Below is a small trained network, with its code and all its weights. Each question gives an input and a target symbol and asks what happens when units are switched off, that is, made to give their printed mean instead of their output.

import numpy as np


def w(rows, s, z=0):
    codes = np.array(rows[::2]) - 128.0
    scale = np.full(codes.shape[1], s)
    scale[-1] = z or s
    return codes * scale


def norm(h):
    return h / np.sqrt((h * h).mean(-1, keepdims=True) + 1e-5)


def f(y):
    return np.maximum(y, 0)


def softmax(a):
    e = np.exp(a - a.max(-1, keepdims=True))
    return e / e.sum(-1, keepdims=True)


def log_softmax(a):
    a = a - a.max(-1, keepdims=True)
    return a - np.log(np.exp(a).sum(-1, keepdims=True))


def net(x, mask):
    ids = ['ΘΠΣΨβγεζημξ'.index(c) for c in x.split()]
    T = len(ids)
    res = E[ids] + P[:T]
    u = 0
    for l in range(2):
        r = norm(res)
        for j in range(2):
            rows = slice(3 * j, 3 * j + 3)
            q, k, v = (r @ M[l][rows].T for M in (Q, K, V))
            z = softmax(np.where(np.tri(T) > 0, q @ k.T / 3**0.5, -1e9)) @ v
            o = O[l][rows]
            res = res + np.where(mask[u + j], z, o[:, -1]) @ o[:, :-1]
        u += 2
        y = f(norm(res) @ A[l][:, :-1].T + A[l][:, -1])
        res = res + np.where(mask[u : u + 12], y, B[l][:, -1]) @ B[l][:, :-1]
        u += 12
    return log_softmax(norm(res)[-1] @ U[:, :-1].T + U[:, -1])


Q, K, V, O, A, B = {}, {}, {}, {}, {}, {}
E = w([
[200,67,117,135,37,138,117],'Θ',
[87,166,188,181,105,253,67],'Π',
[146,95,218,121,146,83,143],'Σ',
[155,141,27,119,73,140,128],'Ψ',
[90,53,117,51,83,137,145],'β',
[90,133,116,176,118,80,65],'γ',
[144,128,41,202,57,118,116],'ε',
[136,154,80,52,134,123,122],'ζ',
[96,192,114,159,151,65,138],'η',
[203,149,138,199,73,85,116],'μ',
[207,181,151,110,109,83,147],'ξ',
],0.024)
P = w([
[200,102,77,156,217,173,102],'0',
[127,206,159,25,54,27,89],'1',
[171,159,115,63,111,46,57],'2',
[187,114,82,106,159,83,71],'3',
[201,91,107,217,254,226,233],'4',
[245,67,34,209,242,171,157],'5',
[198,118,100,151,203,161,112],'6',
[124,159,158,67,119,145,24],'7',
[208,110,68,115,183,140,45],'8',
],0.0098)
Q[0] = w([
[107,155,114,144,151,154,136],'L0H0',
[153,149,119,178,188,167,68],'L0H0',
[27,51,62,2,104,142,254],'L0H0',
[127,158,133,132,102,118,165],'L0H1',
[83,157,157,143,101,68,154],'L0H1',
[84,174,167,124,67,39,240],'L0H1',
],0.0078)
K[0] = w([
[117,103,177,120,165,106,81],'L0H0',
[101,150,129,102,172,216,89],'L0H0',
[101,51,52,90,150,3,153],'L0H0',
[126,134,128,110,125,117,129],'L0H1',
[106,111,106,141,123,89,152],'L0H1',
[155,120,124,108,129,93,138],'L0H1',
],0.0067)
V[0] = w([
[140,113,104,120,145,93,137],'L0H0',
[125,125,131,136,126,133,116],'L0H0',
[151,81,92,122,139,55,135],'L0H0',
[93,187,178,140,115,249,116],'L0H1',
[108,162,165,144,119,190,116],'L0H1',
[134,101,102,132,130,95,135],'L0H1',
],0.013)
O[0] = w([
[161,120,63,136,131,141,106,119],'L0H0',
[129,133,140,135,128,127,126,138],'L0H0',
[194,119,1,145,138,134,71,120],'L0H0',
[21,138,204,56,81,184,100,3],'L0H1',
[73,134,175,86,101,170,86,62],'L0H1',
[161,129,90,156,146,98,150,161],'L0H1',
],0.0078,0.0058)
A[0] = w([
[141,66,209,93,107,211,87,249],'L0N0',
[30,140,185,144,139,190,47,99],'L0N1',
[78,173,122,89,117,250,40,123],'L0N2',
[104,118,129,29,215,130,138,179],'L0N3',
[131,40,164,129,125,112,121,50],'L0N4',
[63,86,158,209,119,96,129,179],'L0N5',
[127,190,74,115,47,133,110,177],'L0N6',
[141,115,103,86,92,53,108,101],'L0N7',
[170,139,117,107,121,155,219,45],'L0N8',
[121,164,184,88,189,112,138,196],'L0N9',
[130,96,107,160,50,163,129,85],'L0N10',
[117,112,160,164,64,81,166,67],'L0N11',
],0.017,0.0021)
B[0] = w([
[91,129,198,75,58,179,170,206],'L0N0',
[63,173,137,70,130,231,2,209],'L0N1',
[93,165,194,139,174,222,233,201],'L0N2',
[165,74,136,168,175,114,233,158],'L0N3',
[170,79,115,137,88,102,123,157],'L0N4',
[47,81,152,142,82,161,126,185],'L0N5',
[104,138,180,94,151,101,153,241],'L0N6',
[124,126,141,104,119,62,126,254],'L0N7',
[113,133,97,123,113,194,87,196],'L0N8',
[99,129,172,98,164,157,139,194],'L0N9',
[92,175,120,136,87,100,152,192],'L0N10',
[116,143,186,128,135,138,158,184],'L0N11',
],0.021,0.008)
Q[1] = w([
[161,98,53,153,157,168,106],'L1H0',
[155,123,63,173,123,155,86],'L1H0',
[95,130,150,185,130,252,166],'L1H0',
[113,130,108,180,138,193,109],'L1H1',
[140,109,75,179,138,219,124],'L1H1',
[79,138,220,132,116,175,176],'L1H1',
],0.037)
K[1] = w([
[148,142,147,93,110,3,126],'L1H0',
[142,127,136,87,127,18,157],'L1H0',
[57,160,239,68,106,117,140],'L1H0',
[111,134,191,69,109,70,136],'L1H1',
[107,158,196,70,113,20,144],'L1H1',
[69,146,188,126,126,232,125],'L1H1',
],0.031)
V[1] = w([
[60,195,68,183,12,92,102],'L1H0',
[26,79,100,189,201,102,223],'L1H0',
[102,191,36,25,135,146,148],'L1H0',
[179,69,114,66,5,155,219],'L1H1',
[93,135,173,234,47,105,101],'L1H1',
[197,252,149,133,140,150,215],'L1H1',
],0.031)
O[1] = w([
[15,167,221,80,88,70,139,190],'L1H0',
[2,52,101,188,116,192,175,28],'L1H0',
[104,205,63,108,177,73,178,241],'L1H0',
[149,147,162,65,54,163,227,148],'L1H1',
[135,106,183,170,59,47,99,63],'L1H1',
[168,214,167,241,165,172,143,255],'L1H1',
],0.019,0.0095)
A[1] = w([
[166,81,60,100,152,230,72,38],'L1N0',
[148,86,67,119,139,136,188,76],'L1N1',
[57,150,140,167,158,86,75,185],'L1N2',
[147,188,93,79,129,157,185,108],'L1N3',
[46,36,126,56,129,116,3,41],'L1N4',
[217,149,78,81,123,156,93,132],'L1N5',
[122,91,171,58,177,126,143,69],'L1N6',
[99,133,109,112,157,81,196,146],'L1N7',
[169,113,203,214,74,130,71,84],'L1N8',
[108,156,124,101,54,120,91,131],'L1N9',
[152,29,90,52,107,139,184,2],'L1N10',
[46,137,134,144,38,101,105,111],'L1N11',
],0.024,0.0064)
B[1] = w([
[105,83,230,120,153,102,200,162],'L1N0',
[123,94,96,83,93,155,173,157],'L1N1',
[129,101,64,188,132,184,93,210],'L1N2',
[109,160,83,73,139,76,89,251],'L1N3',
[151,77,116,10,215,5,91,187],'L1N4',
[186,120,162,189,158,164,147,192],'L1N5',
[168,100,134,146,172,195,137,164],'L1N6',
[87,91,104,174,64,163,104,201],'L1N7',
[85,119,104,127,48,52,55,181],'L1N8',
[142,106,123,107,131,111,184,179],'L1N9',
[132,88,116,189,46,178,34,152],'L1N10',
[137,142,208,127,181,96,192,199],'L1N11',
],0.033,0.016)
U = w([
[187,156,170,78,51,87,209,68],'Θ',
[93,166,187,125,122,202,67,178],'Π',
[202,53,198,193,109,158,143,167],'Σ',
[63,223,57,112,125,105,124,81],'Ψ',
[143,94,74,103,31,175,123,245],'β',
[106,65,137,93,188,80,93,221],'γ',
[65,146,187,234,149,89,202,27],'ε',
[140,96,76,145,179,153,254,3],'ζ',
[77,128,88,236,177,169,55,155],'η',
[139,173,170,177,51,103,17,244],'μ',
[231,214,147,177,161,135,99,203],'ξ',
],0.0092,0.0017)

Each question gives the input, a string of symbols that net reads in full, and the target symbol t.
The units are the heads (3 rows each of Q, K, V and O) and the neurons (one row each of A and B). Each row of codes is followed by its name. A weight is (code - 128) times the scale printed after its matrix; where a second scale follows, it is the last column's (O, A, B and U).
mask holds one flag per unit, layer by layer, with each layer's heads first. A switched-off unit (its flag False) gives its mean, the last column of its rows in O or B, instead of its output. The means were averaged over made-up inputs and are rounded, as every weight is.
A unit's drop is (log p(t) with every unit on - log p(t) with that unit switched off) / (log p(t) with every unit on - log p(t) with every unit switched off).
The circuit of an input: a set's keep is (log p(t) with only the set's units on - log p(t) with every unit switched off) / (log p(t) with every unit on - log p(t) with every unit switched off). Starting from the 12 units with the biggest drops (on a tie, the unit counted first), units are removed one at a time, each time the one whose removal leaves the highest keep (on an exact tie, the one counted first), for as long as the keep stays at least 0.8.
circuit, biggest first: the units of the circuit, biggest drop first
most important unit: the unit with the biggest drop
k most important neurons: the k neurons with the biggest drops, biggest first
top k neurons in layer l: the k neurons of layer l with the biggest drops, biggest first
which heads matter: for each layer, one digit per head in row order, 1 if its drop is at least 0.15 and else 0, layers parted by /
input Ψ ξ β μ, target Ψ: 3 most important neurons => [L0N1 L0N2 L0N0]
input γ Σ ξ, target γ: circuit, biggest first => [L1H1 L1N4]
input Π Ψ Π Θ, target Π: circuit, biggest first => [L0H1]
input Θ ε Ψ ξ ε Ψ Π μ, target μ: top 4 neurons in layer 0 => [L0N2 L0N0 L0N1 L0N5]
input β Σ ξ Ψ Ψ Θ ξ, target Ψ: top 2 neurons in layer 0 => [L0N8 L0N2]
input μ ζ γ Θ μ, target ζ: 2 most important neurons => [L0N7 L0N3]
input Π γ ε γ Θ, target Θ: circuit, biggest first => [L0N0 L0H1 L0N1 L1H0]
input ζ η μ Θ Ψ Σ ξ, target Θ: top 4 neurons in layer 0 => [L0N1 L0N8 L0N10 L0N2]
input η ξ μ, target η: circuit, biggest first => [L1H1 L1H0]
input Θ Θ μ ξ Π ξ ζ ξ, target ξ: circuit, biggest first => [L1H0 L0N1 L1N4]
input ξ ξ γ Σ ζ μ β Π ξ, target ξ: 2 most important neurons => [L0N1 L0N0]
input ξ ζ γ ξ ξ, target ζ: top 2 neurons in layer 0 => [L0N7 L0N3]
input γ Ψ Σ β Θ ξ Π β, target β: 4 most important neurons => [L0N2 L0N3 L0N0 L0N1]
input Σ β Θ μ Ψ ζ Σ, target μ: 2 most important neurons => [L0N6 L0N7]
input β μ Ψ η, target β: most important unit => L1H1
input Θ μ Σ ε Ψ ε ξ, target ε: circuit, biggest first => [L0N1 L1H0 L0N2 L1N11]
input Σ Θ η, target Σ: which heads matter => 00 / 10
input Θ Σ Σ Σ ε ε Ψ ε ξ, target ε: 2 most important neurons => [L0N1 L1N11]
input β Θ ζ Ψ Ψ η, target ζ: top 3 neurons in layer 0 => [L0N2 L0N7 L0N1]
input Σ ξ Ψ γ γ, target ξ: most important unit => L0N7
input ξ Π β, target β: which heads matter => 01 / 10
input Ψ Π ξ η Π ζ β Θ, target Π: 3 most important neurons => [L0N2 L0N1 L1N4]
input γ ξ Ψ ε Ψ β, target Ψ: which heads matter => 01 / 10
input ε γ β Σ ζ ξ Θ, target Σ: which heads matter => 11 / 10
